Below are the code and all the weights of a small trained network. Each question names an input and a class and asks about switching units off, where a switched-off unit gives its printed mean instead of its output.

import numpy as np


def w(rows, s, z=0):
    codes = np.array(rows[::2]) - 128.0
    scale = np.full(codes.shape[1], s)
    scale[-1] = z or s
    return codes * scale


def norm(h):
    return h / np.sqrt((h * h).mean(-1, keepdims=True) + 1e-5)


def f(y):
    return y / 2 * (1 + np.tanh(0.7978845608 * (y + 0.044715 * y**3)))


def log_softmax(a):
    a = a - a.max(-1, keepdims=True)
    return a - np.log(np.exp(a).sum(-1, keepdims=True))


def net(x, mask):
    res = np.array(x, float).reshape(1, 3) / 4 @ E
    u = 0
    for l in range(4):
        y = f(norm(res) @ A[l][:, :-1].T + A[l][:, -1])
        res = res + np.where(mask[u : u + 3], y, B[l][:, -1]) @ B[l][:, :-1]
        u += 3
    return log_softmax(norm(res)[-1] @ U[:, :-1].T + U[:, -1])


A, B = {}, {}
E = w([
[101,69,84,145,242,191,63,254,198,96,231],'x0',
[102,194,228,99,111,159,15,119,55,213,141],'x1',
[193,241,98,191,119,127,139,34,175,93,150],'x2',
],0.0075)
A[0] = w([
[141,128,193,79,96,72,102,28,2,150,76,100],'L0N0',
[91,135,141,94,111,34,182,48,76,119,115,3],'L0N1',
[195,231,86,147,233,73,147,26,165,45,176,52],'L0N2',
],0.0047,0.0026)
B[0] = w([
[128,108,121,195,77,192,170,172,184,182,242,254],'L0N0',
[242,208,141,117,133,124,177,210,61,90,3,172],'L0N1',
[139,100,129,228,14,214,111,161,203,167,46,232],'L0N2',
],0.0046,0.0051)
A[1] = w([
[119,119,133,120,64,111,175,32,123,76,14,6],'L1N0',
[130,159,137,81,177,109,65,62,130,90,38,38],'L1N1',
[205,209,119,117,124,57,255,23,92,93,117,50],'L1N2',
],0.0088,0.0021)
B[1] = w([
[168,59,56,150,100,48,73,104,12,185,176,233],'L1N0',
[66,65,95,125,160,106,145,152,168,161,75,114],'L1N1',
[228,104,22,182,114,2,18,102,60,129,107,253],'L1N2',
],0.0073,0.0076)
A[2] = w([
[94,64,166,48,51,90,250,119,69,146,53,8],'L2N0',
[66,4,111,53,233,63,193,165,142,73,138,57],'L2N1',
[71,78,147,47,194,78,30,119,31,125,127,57],'L2N2',
],0.011,0.0016)
B[2] = w([
[175,109,254,192,146,153,191,239,161,137,1,206],'L2N0',
[66,242,52,70,151,24,184,114,8,28,207,254],'L2N1',
[153,41,128,125,169,182,66,66,186,248,166,244],'L2N2',
],0.0087,0.0083)
A[3] = w([
[128,216,170,115,138,124,48,118,86,105,99,35],'L3N0',
[101,202,182,80,85,129,174,1,138,144,109,5],'L3N1',
[87,133,89,136,151,163,126,109,159,51,143,156],'L3N2',
],0.016,0.0015)
B[3] = w([
[63,133,164,18,131,137,104,139,184,56,79,206],'L3N0',
[166,233,105,141,75,227,166,116,8,107,193,166],'L3N1',
[116,94,130,154,133,120,209,137,175,116,93,253],'L3N2',
],0.011,0.0052)
U = w([
[51,128,58,107,200,35,181,153,65,57,187,182],'0',
[127,224,164,95,62,191,73,97,64,84,137,88],'1',
[58,139,166,89,146,137,66,151,202,52,83,5],'2',
[193,106,53,204,69,30,106,90,45,129,102,226],'3',
[140,87,248,163,131,120,178,197,74,180,60,101],'4',
[134,82,84,234,135,161,180,142,230,64,125,78],'5',
[84,62,158,100,202,165,17,122,120,196,192,92],'6',
],0.011,0.0024)

Each question gives the input, the list of numbers given to net, and the class t.
The units are the neurons (one row each of A and B). Each row of codes is followed by its name. A weight is (code - 128) times the scale printed after its matrix; where a second scale follows, it is the last column's (A, B and U).
mask holds one flag per neuron, layer by layer. A switched-off neuron (its flag False) gives its mean, the last column of its row in B, instead of its output. The means were averaged over made-up inputs and are rounded, as every weight is.
A unit's drop is (log p(t) with every unit on - log p(t) with that unit switched off) / (log p(t) with every unit on - log p(t) with every unit switched off).
most important unit: the unit with the biggest drop
top k neurons: the k neurons with the biggest drops, biggest first
k most important neurons of layer l: the k neurons of layer l with the biggest drops, biggest first
drop of u: that unit's drop, to one decimal
input [-1,2,-4], class 4: most important unit => L1N2
input [-8,8,3], class 1: top 3 neurons => (L0N0 L3N0 L3N1)
input [2,4,3], class 2: top 2 neurons => (L1N0 L3N0)
input [3,1,-7], class 0: top 2 neurons => (L2N1 L1N2)
input [-2,2,1], class 1: top 4 neurons => (L0N0 L1N0 L2N0 L2N2)
input [2,7,8], class 1: top 2 neurons => (L3N1 L1N2)
input [2,5,7], class 1: top 2 neurons => (L3N1 L1N2)
input [3,6,3], class 6: top 2 neurons => (L0N2 L0N0)
input [2,-5,8], class 5: top 2 neurons => (L0N2 L0N1)
input [7,1,-8], class 0: top 3 neurons => (L2N1 L1N2 L1N0)
input [-6,3,-3], class 4: top 2 neurons => (L0N0 L2N0)
input [-5,5,1], class 1: top 2 neurons => (L0N0 L3N0)
input [-2,-4,-8], class 4: top 2 neurons => (L2N0 L0N0)
input [-3,-2,-7], class 4: most important unit => L2N0
input [-5,4,0], class 1: 2 most important neurons of layer 3 => (L3N0 L3N1)
input [-4,4,-3], class 4: drop of L2N0 => 0.8
input [-2,4,1], class 1: drop of L0N0 => 0.4
input [2,-2,1], class 5: drop of L0N2 => 0.2
